Below is a small trained network, with its code and all its weights. Each question gives an input and a class and asks what happens when units are switched off, that is, made to give their printed mean instead of their output.

import numpy as np


def w(rows, s, z=0):
    codes = np.array(rows[::2]) - 128.0
    scale = np.full(codes.shape[1], s)
    scale[-1] = z or s
    return codes * scale


def norm(h):
    return h / np.sqrt((h * h).mean(-1, keepdims=True) + 1e-5)


def f(y):
    return np.maximum(y, 0)


def log_softmax(a):
    a = a - a.max(-1, keepdims=True)
    return a - np.log(np.exp(a).sum(-1, keepdims=True))


def net(x, mask):
    res = np.array(x, float).reshape(1, 8) / 4 @ E
    u = 0
    for l in range(3):
        y = f(norm(res) @ A[l][:, :-1].T + A[l][:, -1])
        res = res + np.where(mask[u : u + 5], y, B[l][:, -1]) @ B[l][:, :-1]
        u += 5
    return log_softmax(norm(res)[-1] @ U[:, :-1].T + U[:, -1])


A, B = {}, {}
E = w([
[184,136,196],'x0',
[52,1,182],'x1',
[152,137,159],'x2',
[111,109,53],'x3',
[79,70,77],'x4',
[174,75,230],'x5',
[46,187,178],'x6',
[175,172,115],'x7',
],0.0056)
A[0] = w([
[217,91,5,26],'0.n1',
[118,149,7,104],'0.n2',
[79,11,80,182],'0.n3',
[97,196,168,254],'0.n4',
[152,45,120,96],'0.n5',
],0.015,0.0022)
B[0] = w([
[115,124,5,215],'0.n1',
[79,196,119,218],'0.n2',
[50,141,234,255],'0.n3',
[180,181,139,205],'0.n4',
[114,105,188,185],'0.n5',
],0.019,0.0083)
A[1] = w([
[117,233,135,157],'1.n1',
[190,140,120,105],'1.n2',
[128,107,138,149],'1.n3',
[177,129,4,188],'1.n4',
[234,239,205,248],'1.n5',
],0.016,0.0017)
B[1] = w([
[204,175,91,224],'1.n1',
[123,98,138,155],'1.n2',
[110,125,140,137],'1.n3',
[1,86,139,187],'1.n4',
[110,53,77,255],'1.n5',
],0.025,0.012)
A[2] = w([
[186,143,65,254],'2.n1',
[222,87,164,21],'2.n2',
[176,80,141,121],'2.n3',
[228,137,229,52],'2.n4',
[81,199,255,162],'2.n5',
],0.014,0.0022)
B[2] = w([
[205,119,187,211],'2.n1',
[61,37,130,144],'2.n2',
[107,66,143,159],'2.n3',
[10,147,122,140],'2.n4',
[253,137,131,254],'2.n5',
],0.017,0.0079)
U = w([
[174,79,105,162],'0',
[52,205,44,124],'1',
[146,205,127,2],'2',
[166,107,71,102],'3',
[165,213,108,72],'4',
[110,145,250,148],'5',
[111,154,158,132],'6',
[95,101,155,162],'7',
],0.017,0.0056)

Each question gives the input, the list of numbers given to net, and the class t.
The units are the neurons (one row each of A and B). Each row of codes is followed by its name. A weight is (code - 128) times the scale printed after its matrix; where a second scale follows, it is the last column's (A, B and U).
mask holds one flag per neuron, layer by layer. A switched-off neuron (its flag False) gives its mean, the last column of its row in B, instead of its output. The means were averaged over made-up inputs and are rounded, as every weight is.
A unit's drop is (log p(t) with every unit on - log p(t) with that unit switched off) / (log p(t) with every unit on - log p(t) with every unit switched off).
The circuit of an input: a set's keep is (log p(t) with only the set's units on - log p(t) with every unit switched off) / (log p(t) with every unit on - log p(t) with every unit switched off). Starting from the 12 units with the biggest drops (on a tie, the unit counted first), units are removed one at a time, each time the one whose removal leaves the highest keep (on an exact tie, the one counted first), for as long as the keep stays at least 0.8.
circuit, biggest first: the units of the circuit, biggest drop first
unit that matters most: the unit with the biggest drop
top k neurons: the k neurons with the biggest drops, biggest first
top k neurons in layer l: the k neurons of layer l with the biggest drops, biggest first
input [-4,-8,-6,-5,0,2,-4,8], class 1: circuit, biggest first	1.n4, 0.n1
input [8,5,3,3,4,-6,7,-8], class 5: unit that matters most	0.n3
input [-8,6,2,2,5,7,-7,-1], class 5: top 2 neurons	0.n3, 1.n5
input [-1,-2,-8,5,5,-6,5,-5], class 2: top 2 neurons in layer 1	1.n5, 1.n4
input [-3,6,-3,3,3,-7,4,-4], class 5: circuit, biggest first	0.n3, 1.n5
input [2,-5,7,-2,0,-1,4,-2], class 0: circuit, biggest first	1.n5, 0.n1
input [0,-7,6,0,-1,0,-1,3], class 1: circuit, biggest first	1.n4, 0.n3
input [3,-8,-1,8,-7,5,1,-2], class 1: top 4 neurons	0.n3, 1.n4, 2.n5, 0.n5
input [-2,-3,-5,-4,3,4,5,-5], class 3: top 2 neurons in layer 1	1.n5, 1.n1
input [-6,2,-5,5,-4,2,-2,3], class 1: top 2 neurons in layer 0	0.n1, 0.n4
input [-5,-8,0,-8,4,-4,5,6], class 3: top 2 neurons	1.n5, 0.n1
input [-8,1,5,-5,2,2,8,-3], class 0: circuit, biggest first	0.n4, 0.n1, 1.n5, 0.n3
input [7,1,-2,-1,-3,8,8,-7], class 0: top 2 neurons	1.n5, 0.n3
input [4,-4,0,-4,-3,1,8,1], class 0: circuit, biggest first	1.n5
input [-6,8,6,-8,-8,2,7,-3], class 0: top 2 neurons in layer 0	0.n3, 0.n4
input [-5,0,4,-3,3,-1,-5,6], class 1: top 2 neurons in layer 0	0.n1, 0.n2
input [-2,-5,8,-6,6,1,5,7], class 0: top 2 neurons in layer 0	0.n1, 0.n2
input [-8,-5,-5,-4,-1,7,8,-2], class 3: top 2 neurons	1.n5, 0.n3
input [0,-7,3,7,-2,7,-6,3], class 1: top 2 neurons in layer 1	1.n4, 1.n5
input [-4,0,-6,6,2,-4,-7,-4], class 1: unit that matters most	0.n1
input [-3,-1,-3,7,7,3,7,0], class 5: top 3 neurons	0.n3, 0.n1, 0.n4
input [3,-2,-1,-1,3,1,-7,-6], class 7: top 2 neurons	1.n1, 0.n1
